Here is a tiny trained network, its code and every weight. The questions are about switching its units off for an input and a class, where a switched-off unit gives its printed mean instead of its output.

import numpy as np


def w(rows, s, z=0):
    codes = np.array(rows[::2]) - 128.0
    scale = np.full(codes.shape[1], s)
    scale[-1] = z or s
    return codes * scale


def norm(h):
    return h / np.sqrt((h * h).mean(-1, keepdims=True) + 1e-5)


def f(y):
    return y / 2 * (1 + np.tanh(0.7978845608 * (y + 0.044715 * y**3)))


def log_softmax(a):
    a = a - a.max(-1, keepdims=True)
    return a - np.log(np.exp(a).sum(-1, keepdims=True))


def net(x, mask):
    res = np.array(x, float).reshape(1, 2) / 4 @ E
    u = 0
    for l in range(2):
        y = f(norm(res) @ A[l][:, :-1].T + A[l][:, -1])
        res = res + np.where(mask[u : u + 4], y, B[l][:, -1]) @ B[l][:, :-1]
        u += 4
    return log_softmax(norm(res)[-1] @ U[:, :-1].T + U[:, -1])


A, B = {}, {}
E = w([
[252,67,66,149,19,83,118],'x0',
[133,205,103,83,195,101,93],'x1',
],0.0035)
A[0] = w([
[236,107,75,107,104,47,189,2],'L0N1',
[57,223,150,16,247,99,118,67],'L0N2',
[92,173,128,41,210,183,83,249],'L0N3',
[254,119,40,128,86,76,59,20],'L0N4',
],0.0042,0.001)
B[0] = w([
[136,117,97,57,138,155,101,193],'L0N1',
[51,190,161,171,228,212,109,253],'L0N2',
[131,198,155,232,125,214,33,211],'L0N3',
[183,147,64,2,72,115,123,234],'L0N4',
],0.0046,0.0049)
A[1] = w([
[106,141,170,183,113,135,126,65],'L1N1',
[74,185,116,127,254,141,124,254],'L1N2',
[112,65,144,142,107,152,172,106],'L1N3',
[110,132,134,126,134,157,128,100],'L1N4',
],0.008,0.002)
B[1] = w([
[199,86,97,60,92,129,200,155],'L1N1',
[106,96,157,168,104,229,1,254],'L1N2',
[79,223,163,168,254,42,155,151],'L1N3',
[212,100,175,169,84,81,112,140],'L1N4',
],0.0053,0.0082)
U = w([
[166,107,56,75,61,120,134,251],'0',
[86,136,170,182,143,244,40,136],'1',
[98,127,159,175,173,70,204,6],'2',
],0.011,0.0017)

Each question gives the input, the list of numbers given to net, and the class t.
The units are the neurons (one row each of A and B). Each row of codes is followed by its name. A weight is (code - 128) times the scale printed after its matrix; where a second scale follows, it is the last column's (A, B and U).
mask holds one flag per neuron, layer by layer. A switched-off neuron (its flag False) gives its mean, the last column of its row in B, instead of its output. The means were averaged over made-up inputs and are rounded, as every weight is.
A unit's drop is (log p(t) with every unit on - log p(t) with that unit switched off) / (log p(t) with every unit on - log p(t) with every unit switched off).
The circuit of an input: a set's keep is (log p(t) with only the set's units on - log p(t) with every unit switched off) / (log p(t) with every unit on - log p(t) with every unit switched off). Starting from all 8 units, units are removed one at a time, each time the one whose removal leaves the highest keep (on an exact tie, the one counted first), for as long as the keep stays at least 0.8.
circuit, biggest first: the units of the circuit, biggest drop first
unit that matters most: the unit with the biggest drop
top k neurons: the k neurons with the biggest drops, biggest first
top k neurons in layer l: the k neurons of layer l with the biggest drops, biggest first
drop when u is switched off: that unit's drop, to one decimal
input [2,-5], class 2: circuit, biggest first	(L1N2, L1N3, L0N3)
input [-3,-5], class 2: circuit, biggest first	(L0N2, L1N2, L1N3)
input [1,2], class 0: top 3 neurons	(L0N4, L1N2, L0N2)
input [1,-8], class 2: circuit, biggest first	(L1N2, L1N3)
input [3,-4], class 0: circuit, biggest first	(L1N2)
input [1,-6], class 2: circuit, biggest first	(L1N2, L1N3)
input [-3,-6], class 2: top 2 neurons	(L0N2, L1N2)
input [3,-6], class 0: top 2 neurons	(L0N2, L1N2)
input [-2,-3], class 2: circuit, biggest first	(L0N2, L1N2, L0N1)
input [2,-7], class 2: top 2 neurons in layer 1	(L1N2, L1N3)
input [3,6], class 0: top 2 neurons	(L0N4, L1N2)
input [4,6], class 0: drop when L0N3 is switched off	0.0
input [0,-6], class 2: drop when L1N3 is switched off	0.1
input [-4,-7], class 2: drop when L0N2 is switched off	0.7
input [0,-3], class 2: unit that matters most	L0N2
